Here is a tiny trained network, its code and every weight. The questions are about switching its units off for an input and a class, where a switched-off unit gives its printed mean instead of its output.

import numpy as np


def w(rows, s, z=0):
    codes = np.array(rows[::2]) - 128.0
    scale = np.full(codes.shape[1], s)
    scale[-1] = z or s
    return codes * scale


def f(y):
    return y / 2 * (1 + np.tanh(0.7978845608 * (y + 0.044715 * y**3)))


def log_softmax(a):
    a = a - a.max(-1, keepdims=True)
    return a - np.log(np.exp(a).sum(-1, keepdims=True))


def net(x, mask):
    res = np.array(x, float).reshape(1, 6) / 4 @ E
    y = f(res @ A[0][:, :-1].T + A[0][:, -1])
    res = res + np.where(mask, y, B[0][:, -1]) @ B[0][:, :-1]
    return log_softmax(res[-1] @ U[:, :-1].T + U[:, -1])


A, B = {}, {}
E = w([
[127,127,175,12,171,158,131,235,103,171,130],'x0',
[111,23,193,214,169,87,126,182,99,165,137],'x1',
[115,99,238,75,104,133,131,35,144,120,130],'x2',
[121,174,174,190,212,228,125,135,220,125,126],'x3',
[104,170,165,180,110,199,124,125,2,147,119],'x4',
[137,159,126,113,249,71,134,90,85,133,113],'x5',
],0.007)
A[0] = w([
[117,99,195,109,115,115,130,81,130,133,129,49],'N0',
[127,160,141,132,236,85,133,69,71,134,130,44],'N1',
[126,109,93,148,127,87,127,93,191,122,132,76],'N2',
[122,155,150,173,103,185,122,132,51,132,132,63],'N3',
[119,131,112,216,114,126,126,64,113,117,117,70],'N4',
[116,170,177,185,169,231,130,129,147,133,128,53],'N5',
[124,136,186,63,154,188,129,223,92,133,130,33],'N6',
[128,97,142,169,2,191,130,188,161,127,134,55],'N7',
[112,77,186,191,139,126,126,160,107,135,136,61],'N8',
[115,229,80,79,104,177,130,74,141,125,127,38],'N9',
[128,133,138,147,181,152,125,138,221,121,129,52],'N10',
[126,102,127,72,141,112,127,166,188,131,129,75],'N11',
[134,126,124,184,95,137,129,80,134,120,133,71],'N12',
[130,140,53,191,141,135,125,202,105,132,132,53],'N13',
[120,153,156,153,129,168,131,107,31,130,123,81],'N14',
[122,80,169,192,135,116,129,155,93,136,125,80],'N15',
[128,97,232,99,111,153,129,55,138,125,131,76],'N16',
[118,94,97,89,53,50,128,126,28,130,131,2],'N17',
[122,134,64,148,136,130,134,193,138,129,127,87],'N18',
[128,148,113,199,121,120,130,85,129,129,137,71],'N19',
[130,167,113,99,114,149,123,119,130,116,133,52],'N20',
[126,65,150,156,157,76,129,154,163,130,130,89],'N21',
[137,151,102,133,188,97,127,117,107,117,125,81],'N22',
],0.017,0.0055)
B[0] = w([
[121,213,120,180,136,132,134,132,114,126,131,175],'N0',
[20,59,129,134,125,188,116,135,191,136,123,211],'N1',
[138,161,126,60,131,51,135,139,149,133,135,184],'N2',
[154,186,110,92,117,64,135,133,224,112,134,189],'N3',
[102,122,134,62,142,91,120,140,39,156,127,192],'N4',
[179,48,124,217,108,61,133,126,121,124,128,213],'N5',
[77,106,141,48,139,79,125,124,5,161,133,237],'N6',
[10,54,131,125,148,189,118,123,204,134,123,227],'N7',
[198,107,134,91,122,211,122,120,115,120,122,189],'N8',
[217,116,133,95,123,238,128,130,119,117,122,220],'N9',
[164,72,119,197,109,69,128,127,135,125,124,196],'N10',
[125,157,120,63,127,52,135,125,161,127,132,194],'N11',
[95,120,140,91,137,99,128,135,68,149,132,169],'N12',
[107,238,129,200,142,149,123,133,109,121,124,207],'N13',
[153,183,110,81,126,57,138,124,221,110,132,195],'N14',
[193,112,120,96,116,203,138,121,120,115,129,187],'N15',
[92,242,119,207,144,152,120,139,110,120,125,216],'N16',
[185,39,133,225,119,69,131,128,106,130,126,254],'N17',
[114,222,142,170,133,137,130,114,120,119,131,188],'N18',
[109,124,148,84,133,101,137,124,54,142,135,170],'N19',
[164,102,133,118,130,173,131,122,114,125,133,156],'N20',
[195,135,122,78,113,171,132,117,152,113,126,194],'N21',
[61,108,141,141,122,173,123,123,161,128,134,170],'N22',
],0.024,0.013)
U = w([
[180,63,125,217,107,66,133,151,128,127,119,82],'0',
[93,141,156,40,169,91,126,164,48,182,136,157],'1',
[224,138,126,72,119,234,133,137,140,92,116,97],'2',
[99,254,125,210,172,158,116,162,116,110,117,81],'3',
[21,76,131,123,155,175,98,153,222,139,112,111],'4',
[157,170,92,56,124,48,148,159,227,108,141,255],'5',
],0.0073,0.0023)

Each question gives the input, the list of numbers given to net, and the class t.
The units are the neurons (one row each of A and B). Each row of codes is followed by its name. A weight is (code - 128) times the scale printed after its matrix; where a second scale follows, it is the last column's (A, B and U).
mask holds one flag per neuron, in row order. A switched-off neuron (its flag False) gives its mean, the last column of its row in B, instead of its output. The means were averaged over made-up inputs and are rounded, as every weight is.
A unit's drop is (log p(t) with every unit on - log p(t) with that unit switched off) / (log p(t) with every unit on - log p(t) with every unit switched off).
The circuit of an input: a set's keep is (log p(t) with only the set's units on - log p(t) with every unit switched off) / (log p(t) with every unit on - log p(t) with every unit switched off). Starting from the 12 units with the biggest drops (on a tie, the unit counted first), units are removed one at a time, each time the one whose removal leaves the highest keep (on an exact tie, the one counted first), for as long as the keep stays at least 0.8.
units of the circuit, in order: the units of the circuit, biggest drop first
most important unit: the unit with the biggest drop
top k neurons: the k neurons with the biggest drops, biggest first
drop of u: that unit's drop, to one decimal
input [1,-1,0,6,8,-2], class 5: top 2 neurons => N3, N14
input [5,-6,6,-7,2,-4], class 0: units of the circuit, in order => N17
input [0,5,3,-6,2,7], class 4: top 3 neurons => N1, N5, N10
input [-2,-4,-6,6,-2,3], class 0: top 3 neurons => N10, N5, N16
input [-7,1,6,-6,-3,0], class 1: top 3 neurons => N4, N5, N12
input [5,-3,7,-4,0,6], class 3: top 2 neurons => N16, N7
input [3,5,7,7,1,3], class 0: top 3 neurons => N5, N10, N13
input [-6,0,-6,1,-1,0], class 1: top 3 neurons => N4, N19, N16
input [-3,6,6,-5,-6,4], class 2: top 3 neurons => N21, N13, N5
input [5,6,-7,-4,-2,6], class 3: top 4 neurons => N13, N18, N9, N7
input [-8,-5,3,8,0,8], class 0: top 4 neurons => N5, N10, N6, N7
input [4,-3,-3,4,7,0], class 5: top 2 neurons => N3, N14
input [1,-6,4,0,-2,-5], class 2: drop of N9 => 2.8
input [-5,8,8,-7,-2,5], class 2: drop of N10 => 0.2
input [-4,7,-3,-1,-1,-6], class 2: drop of N21 => 0.1
input [-7,2,0,0,8,-2], class 5: most important unit => N3
